Below is a small trained network, with its code and all its weights. Each question gives an input and a class and asks what happens when units are switched off, that is, made to give their printed mean instead of their output.

import numpy as np


def w(rows, s, z=0):
    codes = np.array(rows[::2]) - 128.0
    scale = np.full(codes.shape[1], s)
    scale[-1] = z or s
    return codes * scale


def f(y):
    return y / 2 * (1 + np.tanh(0.7978845608 * (y + 0.044715 * y**3)))


def log_softmax(a):
    a = a - a.max(-1, keepdims=True)
    return a - np.log(np.exp(a).sum(-1, keepdims=True))


def net(x, mask):
    res = np.array(x, float).reshape(1, 5) / 4 @ E
    y = f(res @ A[0][:, :-1].T + A[0][:, -1])
    res = res + np.where(mask, y, B[0][:, -1]) @ B[0][:, :-1]
    return log_softmax(res[-1] @ U[:, :-1].T + U[:, -1])


A, B = {}, {}
E = w([
[42,85,117,147,214,225,99,77],'x0',
[61,175,85,143,75,162,216,162],'x1',
[101,82,136,148,148,109,75,251],'x2',
[138,102,160,4,118,176,158,148],'x3',
[89,141,220,129,197,59,197,123],'x4',
],0.012)
A[0] = w([
[102,181,219,131,203,75,163,151,66],'n0',
[84,169,132,150,71,161,179,156,94],'n1',
[179,116,43,128,126,143,63,141,128],'n2',
[79,135,102,153,95,119,178,146,142],'n3',
[169,177,129,195,89,52,130,143,110],'n4',
[76,79,126,136,155,108,86,245,119],'n5',
[223,136,149,95,48,51,168,172,23],'n6',
[132,171,103,111,126,141,166,23,70],'n7',
[120,123,144,143,171,91,179,126,2],'n8',
[112,160,85,246,132,80,87,87,82],'n9',
[65,126,133,134,172,185,97,100,69],'n10',
[207,98,202,140,190,92,99,102,162],'n11',
[179,115,85,95,156,123,64,104,94],'n12',
[172,128,13,125,83,168,93,146,18],'n13',
[133,115,168,8,109,176,143,157,66],'n14',
[176,146,133,118,113,105,125,35,100],'n15',
[111,188,112,134,122,176,173,140,103],'n16',
],0.013,0.0037)
B[0] = w([
[111,129,27,3,130,168,235,122,227],'n0',
[149,142,161,82,160,179,66,230,192],'n1',
[51,148,60,97,140,131,175,164,211],'n2',
[171,174,156,103,123,175,80,182,182],'n3',
[99,104,154,142,142,154,96,75,211],'n4',
[82,65,42,152,48,46,70,142,235],'n5',
[53,35,201,204,135,198,129,68,254],'n6',
[84,22,60,98,44,5,85,186,209],'n7',
[70,119,77,19,179,147,185,113,165],'n8',
[123,194,121,96,195,107,54,43,229],'n9',
[122,37,247,200,67,228,128,51,216],'n10',
[124,189,146,79,118,217,88,254,235],'n11',
[171,166,159,108,159,190,165,220,187],'n12',
[107,125,59,5,142,197,220,92,217],'n13',
[122,219,88,107,224,59,6,11,222],'n14',
[73,106,101,162,70,83,96,204,195],'n15',
[120,166,199,129,134,144,92,220,177],'n16',
],0.0082,0.016)
U = w([
[109,129,66,77,142,181,230,94,137],'0',
[100,26,197,153,131,209,114,43,114],'1',
[106,59,80,125,71,46,85,160,145],'2',
[135,187,168,112,140,190,92,211,119],'3',
[119,201,119,116,191,101,57,7,156],'4',
[130,126,122,125,114,153,112,109,254],'5',
[219,55,196,165,134,90,148,138,96],'6',
[189,175,105,147,125,99,148,78,85],'7',
],0.011,0.0085)

Each question gives the input, the list of numbers given to net, and the class t.
The units are the neurons (one row each of A and B). Each row of codes is followed by its name. A weight is (code - 128) times the scale printed after its matrix; where a second scale follows, it is the last column's (A, B and U).
mask holds one flag per neuron, in row order. A switched-off neuron (its flag False) gives its mean, the last column of its row in B, instead of its output. The means were averaged over made-up inputs and are rounded, as every weight is.
A unit's drop is (log p(t) with every unit on - log p(t) with that unit switched off) / (log p(t) with every unit on - log p(t) with every unit switched off).
most important unit: the unit with the biggest drop
k most important neurons: the k neurons with the biggest drops, biggest first
drop of u: that unit's drop, to one decimal
input [-7,-8,1,4,-6], class 3: 4 most important neurons => n12, n11, n10, n0
input [-5,5,-1,-3,1], class 1: 2 most important neurons => n6, n11
input [0,5,-8,0,-6], class 2: most important unit => n7
input [-5,3,1,3,4], class 1: 2 most important neurons => n6, n13
input [0,-8,-7,2,2], class 3: 3 most important neurons => n11, n5, n12
input [6,3,-8,5,7], class 2: 2 most important neurons => n7, n13
input [-3,1,1,-3,4], class 0: 3 most important neurons => n0, n14, n10
input [-5,4,-6,-8,1], class 4: 2 most important neurons => n9, n4
input [5,5,-4,6,-4], class 4: 2 most important neurons => n14, n6
input [-3,0,3,-7,-7], class 0: 2 most important neurons => n13, n14
input [-2,-3,-8,0,-7], class 2: 3 most important neurons => n7, n15, n0
input [1,-8,8,7,3], class 2: 4 most important neurons => n5, n1, n3, n16
input [3,-5,0,5,1], class 3: 2 most important neurons => n11, n9
input [3,1,-2,-4,-1], class 4: most important unit => n6
input [-3,1,-6,7,-6], class 4: drop of n0 => 0.5
input [3,-7,6,0,-2], class 3: drop of n12 => 2.4
input [5,-6,5,2,2], class 3: drop of n7 => 0.8
